Here is a tiny trained network, its code and every weight. The questions are about switching its units off for an input and a class, where a switched-off unit gives its printed mean instead of its output.

import numpy as np


def w(rows, s, z=0):
    codes = np.array(rows[::2]) - 128.0
    scale = np.full(codes.shape[1], s)
    scale[-1] = z or s
    return codes * scale


def norm(h):
    return h / np.sqrt((h * h).mean(-1, keepdims=True) + 1e-5)


def f(y):
    return np.maximum(y, 0)


def log_softmax(a):
    a = a - a.max(-1, keepdims=True)
    return a - np.log(np.exp(a).sum(-1, keepdims=True))


def net(x, mask):
    res = np.array(x, float).reshape(1, 8) / 4 @ E
    u = 0
    for l in range(3):
        y = f(norm(res) @ A[l][:, :-1].T + A[l][:, -1])
        res = res + np.where(mask[u : u + 12], y, B[l][:, -1]) @ B[l][:, :-1]
        u += 12
    return log_softmax(norm(res)[-1] @ U[:, :-1].T + U[:, -1])


A, B = {}, {}
E = w([
[113,254,135],'x0',
[128,127,127],'x1',
[127,130,129],'x2',
[127,127,127],'x3',
[237,96,144],'x4',
[128,129,128],'x5',
[148,135,55],'x6',
[127,128,127],'x7',
],0.0095)
A[0] = w([
[200,178,152,33],'0.n0',
[166,80,132,148],'0.n1',
[142,125,84,65],'0.n2',
[168,58,129,165],'0.n3',
[155,139,160,54],'0.n4',
[225,106,153,108],'0.n5',
[110,126,250,210],'0.n6',
[148,144,56,167],'0.n7',
[69,226,126,153],'0.n8',
[48,110,106,37],'0.n9',
[157,111,85,23],'0.n10',
[246,225,167,3],'0.n11',
],0.011,0.0049)
B[0] = w([
[107,61,124,159],'0.n0',
[165,180,133,193],'0.n1',
[157,135,160,139],'0.n2',
[158,163,131,219],'0.n3',
[123,105,161,136],'0.n4',
[167,180,136,204],'0.n5',
[135,157,190,241],'0.n6',
[151,160,112,192],'0.n7',
[154,187,131,254],'0.n8',
[176,79,126,162],'0.n9',
[152,118,129,139],'0.n10',
[6,24,91,194],'0.n11',
],0.011,0.0061)
A[1] = w([
[187,74,140,70],'1.n0',
[121,130,68,136],'1.n1',
[2,128,91,129],'1.n2',
[147,93,78,62],'1.n3',
[176,135,97,117],'1.n4',
[7,59,136,4],'1.n5',
[104,59,119,118],'1.n6',
[184,60,141,102],'1.n7',
[93,84,154,43],'1.n8',
[85,17,118,117],'1.n9',
[147,123,137,74],'1.n10',
[142,141,131,53],'1.n11',
],0.0077,0.0035)
B[1] = w([
[85,209,121,194],'1.n0',
[121,137,83,203],'1.n1',
[247,131,132,252],'1.n2',
[158,107,104,164],'1.n3',
[65,155,125,224],'1.n4',
[174,209,172,200],'1.n5',
[183,232,134,178],'1.n6',
[90,253,120,214],'1.n7',
[152,154,166,156],'1.n8',
[165,233,133,212],'1.n9',
[124,140,128,133],'1.n10',
[152,149,138,128],'1.n11',
],0.0049,0.0023)
A[2] = w([
[156,158,91,231],'2.n0',
[107,109,199,168],'2.n1',
[133,131,125,47],'2.n2',
[125,138,166,163],'2.n3',
[184,70,136,80],'2.n4',
[110,80,168,94],'2.n5',
[131,131,126,73],'2.n6',
[157,67,132,103],'2.n7',
[125,145,194,253],'2.n8',
[134,98,162,26],'2.n9',
[164,150,93,190],'2.n10',
[5,137,106,112],'2.n11',
],0.013,0.0022)
B[2] = w([
[98,69,122,247],'2.n0',
[122,103,1,202],'2.n1',
[128,122,124,128],'2.n2',
[105,92,164,191],'2.n3',
[92,218,142,154],'2.n4',
[139,66,119,147],'2.n5',
[130,127,123,128],'2.n6',
[123,172,165,134],'2.n7',
[71,46,162,254],'2.n8',
[136,104,127,140],'2.n9',
[93,78,98,231],'2.n10',
[190,62,147,162],'2.n11',
],0.0087,0.0061)
U = w([
[82,53,178,226],'0',
[124,90,33,191],'1',
[216,126,219,109],'2',
[250,155,85,63],'3',
[62,211,196,102],'4',
[99,250,65,4],'5',
],0.023,0.0027)

Each question gives the input, the list of numbers given to net, and the class t.
The units are the neurons (one row each of A and B). Each row of codes is followed by its name. A weight is (code - 128) times the scale printed after its matrix; where a second scale follows, it is the last column's (A, B and U).
mask holds one flag per neuron, layer by layer. A switched-off neuron (its flag False) gives its mean, the last column of its row in B, instead of its output. The means were averaged over made-up inputs and are rounded, as every weight is.
A unit's drop is (log p(t) with every unit on - log p(t) with that unit switched off) / (log p(t) with every unit on - log p(t) with every unit switched off).
unit that matters most: the unit with the biggest drop
k most important neurons: the k neurons with the biggest drops, biggest first
k most important neurons of layer l: the k neurons of layer l with the biggest drops, biggest first
drop when u is switched off: that unit's drop, to one decimal
input [1,8,1,-8,7,-2,1,-8], class 1: 3 most important neurons	0.n11; 0.n6; 2.n8
input [-8,3,-2,-7,4,8,3,-8], class 3: unit that matters most	0.n6
input [0,6,8,-8,-6,-1,-7,1], class 0: 2 most important neurons	2.n8; 0.n5
input [1,-3,-8,8,7,-5,6,0], class 1: 2 most important neurons	0.n11; 0.n6
input [5,7,-5,-3,6,-8,1,-4], class 1: 4 most important neurons	0.n11; 1.n9; 0.n6; 2.n8
input [0,2,6,-6,-8,-5,0,-7], class 0: 2 most important neurons	2.n11; 0.n9
input [-7,4,5,0,3,-4,7,8], class 3: 2 most important neurons of layer 2	2.n8; 2.n1
input [-5,-7,-7,-1,1,-7,-1,-8], class 2: 2 most important neurons	0.n11; 0.n3
input [-8,7,-7,7,2,-5,8,5], class 3: 2 most important neurons	0.n11; 2.n8
input [8,-4,0,2,7,8,3,-3], class 1: drop when 0.n11 is switched off	0.6
input [8,-3,-6,-4,8,5,6,0], class 1: drop when 0.n11 is switched off	0.5
input [4,3,0,3,3,8,-7,5], class 0: drop when 0.n11 is switched off	0.1
input [-8,7,4,5,5,4,-5,-7], class 2: drop when 0.n2 is switched off	0.0
input [-5,-3,2,-6,3,0,8,5], class 3: most important neuron	0.n11
